Below are the code and all the weights of a small trained network. Each question names an input and a class and asks about switching units off, where a switched-off unit gives its printed mean instead of its output.

import numpy as np


def w(rows, s, z=0):
    codes = np.array(rows[::2]) - 128.0
    scale = np.full(codes.shape[1], s)
    scale[-1] = z or s
    return codes * scale


def f(y):
    return np.maximum(y, 0)


def log_softmax(a):
    a = a - a.max(-1, keepdims=True)
    return a - np.log(np.exp(a).sum(-1, keepdims=True))


def net(x, mask):
    res = np.array(x, float).reshape(1, 4) / 4 @ E
    y = f(res @ A[0][:, :-1].T + A[0][:, -1])
    res = res + np.where(mask, y, B[0][:, -1]) @ B[0][:, :-1]
    return log_softmax(res[-1] @ U[:, :-1].T + U[:, -1])


A, B = {}, {}
E = w([
[252,147,100,174],'x0',
[169,15,57,76],'x1',
[131,126,133,125],'x2',
[128,191,104,25],'x3',
],0.013)
A[0] = w([
[150,154,163,118,113],'N1',
[44,158,108,18,102],'N2',
[129,161,161,138,254],'N3',
[138,145,95,149,173],'N4',
[127,161,171,140,216],'N5',
[134,136,129,152,97],'N6',
[255,233,76,68,3],'N7',
[29,31,187,177,245],'N8',
[117,126,185,107,155],'N9',
[121,137,124,146,91],'N10',
[170,122,125,182,139],'N11',
[129,88,86,113,138],'N12',
[101,151,122,82,178],'N13',
[126,123,111,119,117],'N14',
[109,150,167,122,179],'N15',
[145,32,65,86,149],'N16',
[142,29,72,88,158],'N17',
[136,159,100,120,134],'N18',
[117,118,96,101,104],'N19',
[138,130,136,146,142],'N20',
[189,107,138,209,125],'N21',
[183,118,131,192,123],'N22',
[75,87,129,168,172],'N23',
[179,98,159,145,100],'N24',
[131,175,98,78,150],'N25',
[140,124,150,141,95],'N26',
],0.018,0.0061)
B[0] = w([
[114,136,132,113,150],'N1',
[124,160,62,30,232],'N2',
[71,167,177,111,178],'N3',
[116,150,137,152,155],'N4',
[104,191,177,107,176],'N5',
[140,155,137,122,141],'N6',
[200,79,254,181,225],'N7',
[196,95,254,148,234],'N8',
[107,98,126,108,156],'N9',
[147,149,147,122,134],'N10',
[94,172,100,152,184],'N11',
[180,122,101,140,185],'N12',
[90,111,112,86,179],'N13',
[142,128,127,125,141],'N14',
[88,106,131,117,165],'N15',
[221,88,64,182,252],'N16',
[222,110,88,146,252],'N17',
[126,128,151,109,150],'N18',
[163,142,127,100,157],'N19',
[124,152,136,129,145],'N20',
[74,182,75,150,208],'N21',
[91,173,83,167,195],'N22',
[157,117,167,158,177],'N23',
[117,140,95,191,169],'N24',
[124,92,137,51,180],'N25',
[124,147,131,123,137],'N26',
],0.043,0.022)
U = w([
[68,55,254,134,252],'0',
[195,32,165,157,179],'1',
[53,185,114,134,190],'2',
[133,111,28,185,27],'3',
[39,93,138,41,3],'4',
[173,85,40,60,52],'5',
],0.0085,0.0026)

Each question gives the input, the list of numbers given to net, and the class t.
The units are the neurons (one row each of A and B). Each row of codes is followed by its name. A weight is (code - 128) times the scale printed after its matrix; where a second scale follows, it is the last column's (A, B and U).
mask holds one flag per neuron, in row order. A switched-off neuron (its flag False) gives its mean, the last column of its row in B, instead of its output. The means were averaged over made-up inputs and are rounded, as every weight is.
A unit's drop is (log p(t) with every unit on - log p(t) with that unit switched off) / (log p(t) with every unit on - log p(t) with every unit switched off).
The circuit of an input: a set's keep is (log p(t) with only the set's units on - log p(t) with every unit switched off) / (log p(t) with every unit on - log p(t) with every unit switched off). Starting from the 12 units with the biggest drops (on a tie, the unit counted first), units are removed one at a time, each time the one whose removal leaves the highest keep (on an exact tie, the one counted first), for as long as the keep stays at least 0.8.
circuit, biggest first: the units of the circuit, biggest drop first
unit that matters most: the unit with the biggest drop
top k neurons: the k neurons with the biggest drops, biggest first
drop of u: that unit's drop, to one decimal
input [4,0,8,3], class 0: unit that matters most	N16
input [3,0,0,3], class 0: circuit, biggest first	N16, N17
input [2,-7,-6,0], class 2: top 2 neurons	N8, N7
input [7,-1,-8,1], class 0: top 2 neurons	N7, N16
input [6,-5,-2,0], class 2: top 3 neurons	N8, N21, N22
input [-1,-5,-8,1], class 4: top 2 neurons	N7, N8
input [-8,5,-5,1], class 5: top 2 neurons	N2, N7
input [-7,-1,2,2], class 4: top 2 neurons	N2, N16
input [-6,-1,-4,5], class 4: top 2 neurons	N16, N17
input [-5,-3,5,1], class 4: top 2 neurons	N7, N2
input [7,2,-6,-6], class 3: drop of N4	0.0
input [-8,-3,3,0], class 0: drop of N8	1.3
input [-8,2,-3,3], class 5: drop of N2	1.3
input [0,2,8,4], class 5: top neuron	N8
